Below is a small trained network, with its code and all its weights. Each question gives an input and a class and asks what happens when units are switched off, that is, made to give their printed mean instead of their output.

import numpy as np


def w(rows, s, z=0):
    codes = np.array(rows[::2]) - 128.0
    scale = np.full(codes.shape[1], s)
    scale[-1] = z or s
    return codes * scale


def norm(h):
    return h / np.sqrt((h * h).mean(-1, keepdims=True) + 1e-5)


def f(y):
    return np.maximum(y, 0)


def log_softmax(a):
    a = a - a.max(-1, keepdims=True)
    return a - np.log(np.exp(a).sum(-1, keepdims=True))


def net(x, mask):
    res = np.array(x, float).reshape(1, 3) / 4 @ E
    u = 0
    for l in range(2):
        y = f(norm(res) @ A[l][:, :-1].T + A[l][:, -1])
        res = res + np.where(mask[u : u + 10], y, B[l][:, -1]) @ B[l][:, :-1]
        u += 10
    return log_softmax(norm(res)[-1] @ U[:, :-1].T + U[:, -1])


A, B = {}, {}
E = w([
[201,132,69,166],'x0',
[112,73,158,254],'x1',
[232,57,207,86],'x2',
],0.0029)
A[0] = w([
[43,84,203,93,145],'L0N0',
[161,148,3,169,122],'L0N1',
[89,172,67,157,4],'L0N2',
[169,53,187,192,111],'L0N3',
[223,125,105,150,119],'L0N4',
[74,150,90,174,70],'L0N5',
[142,113,57,43,234],'L0N6',
[119,116,91,153,146],'L0N7',
[63,126,26,94,98],'L0N8',
[87,117,98,185,155],'L0N9',
],0.006,0.0039)
B[0] = w([
[122,27,5,162,218],'L0N0',
[51,45,142,72,205],'L0N1',
[58,163,173,63,149],'L0N2',
[115,206,150,200,223],'L0N3',
[35,2,75,93,193],'L0N4',
[93,133,245,127,171],'L0N5',
[132,201,118,232,253],'L0N6',
[85,141,126,146,166],'L0N7',
[145,114,192,82,189],'L0N8',
[93,162,126,189,202],'L0N9',
],0.0047,0.004)
A[1] = w([
[254,60,209,120,188],'L1N0',
[190,204,87,50,161],'L1N1',
[14,54,109,69,202],'L1N2',
[93,135,54,14,254],'L1N3',
[59,129,145,169,185],'L1N4',
[105,127,250,208,147],'L1N5',
[145,129,55,168,41],'L1N6',
[105,187,129,202,220],'L1N7',
[240,91,156,158,55],'L1N8',
[179,47,194,147,156],'L1N9',
],0.0055,0.0024)
B[1] = w([
[48,172,127,83,208],'L1N0',
[112,163,140,252,173],'L1N1',
[203,58,106,94,255],'L1N2',
[101,55,131,233,214],'L1N3',
[204,131,118,20,252],'L1N4',
[157,212,81,114,237],'L1N5',
[197,119,128,3,148],'L1N6',
[187,154,175,85,245],'L1N7',
[72,153,195,25,174],'L1N8',
[39,127,59,94,201],'L1N9',
],0.0042)
U = w([
[39,158,131,68,176],'0',
[98,4,51,141,159],'1',
[122,183,127,227,177],'2',
[189,111,112,94,136],'3',
[154,80,189,152,5],'4',
[158,89,167,152,2],'5',
],0.013,0.0063)

Each question gives the input, the list of numbers given to net, and the class t.
The units are the neurons (one row each of A and B). Each row of codes is followed by its name. A weight is (code - 128) times the scale printed after its matrix; where a second scale follows, it is the last column's (A, B and U).
mask holds one flag per neuron, layer by layer. A switched-off neuron (its flag False) gives its mean, the last column of its row in B, instead of its output. The means were averaged over made-up inputs and are rounded, as every weight is.
A unit's drop is (log p(t) with every unit on - log p(t) with that unit switched off) / (log p(t) with every unit on - log p(t) with every unit switched off).
The circuit of an input: a set's keep is (log p(t) with only the set's units on - log p(t) with every unit switched off) / (log p(t) with every unit on - log p(t) with every unit switched off). Starting from the 12 units with the biggest drops (on a tie, the unit counted first), units are removed one at a time, each time the one whose removal leaves the highest keep (on an exact tie, the one counted first), for as long as the keep stays at least 0.8.
units of the circuit, in order: the units of the circuit, biggest drop first
k most important neurons: the k neurons with the biggest drops, biggest first
k most important neurons of layer l: the k neurons of layer l with the biggest drops, biggest first
input [4,-3,-3], class 1: units of the circuit, in order -> [L0N1; L1N3]
input [5,-3,2], class 1: units of the circuit, in order -> [L0N4]
input [7,-8,4], class 2: units of the circuit, in order -> [L0N6; L1N1]
input [-5,1,4], class 1: 2 most important neurons -> [L0N0; L0N6]
input [-3,3,1], class 3: units of the circuit, in order -> [L0N1; L1N7; L1N4]
input [2,-8,-6], class 2: 3 most important neurons -> [L0N6; L1N1; L1N3]
input [-4,-8,7], class 2: 3 most important neurons -> [L1N1; L0N6; L1N4]
input [8,6,-5], class 1: units of the circuit, in order -> [L0N1; L0N6]
input [-2,4,1], class 2: 3 most important neurons -> [L0N3; L1N2; L0N4]
input [5,-6,-1], class 2: 2 most important neurons of layer 1 -> [L1N1; L1N4]
input [3,3,4], class 0: 4 most important neurons -> [L0N0; L0N6; L0N3; L0N1]
input [2,4,2], class 2: 3 most important neurons -> [L0N3; L1N2; L0N0]
input [6,-7,6], class 2: 2 most important neurons -> [L0N6; L1N1]
input [-1,-7,-4], class 2: most important neuron -> [L1N1]
input [8,-4,0], class 1: 2 most important neurons of layer 0 -> [L0N1; L0N4]
input [5,7,-8], class 0: 4 most important neurons of layer 1 -> [L1N3; L1N4; L1N1; L1N7]
input [-2,1,-2], class 3: 3 most important neurons of layer 0 -> [L0N4; L0N1; L0N5]
input [-7,-1,6], class 1: 2 most important neurons of layer 1 -> [L1N7; L1N2]
input [4,-3,1], class 1: 2 most important neurons -> [L0N4; L0N1]
input [6,-2,4], class 1: units of the circuit, in order -> [L0N4]
input [2,-2,-1], class 3: 2 most important neurons of layer 0 -> [L0N6; L0N0]
input [1,-8,8], class 0: 3 most important neurons -> [L1N0; L1N8; L0N3]
input [1,-7,-5], class 2: 3 most important neurons -> [L0N6; L1N1; L1N3]
input [1,1,0], class 3: 3 most important neurons of layer 0 -> [L0N0; L0N3; L0N9]
input [1,3,5], class 0: 2 most important neurons -> [L0N6; L0N3]
input [5,7,-7], class 0: 3 most important neurons of layer 0 -> [L0N1; L0N6; L0N2]
input [3,7,8], class 0: 2 most important neurons of layer 1 -> [L1N0; L1N9]
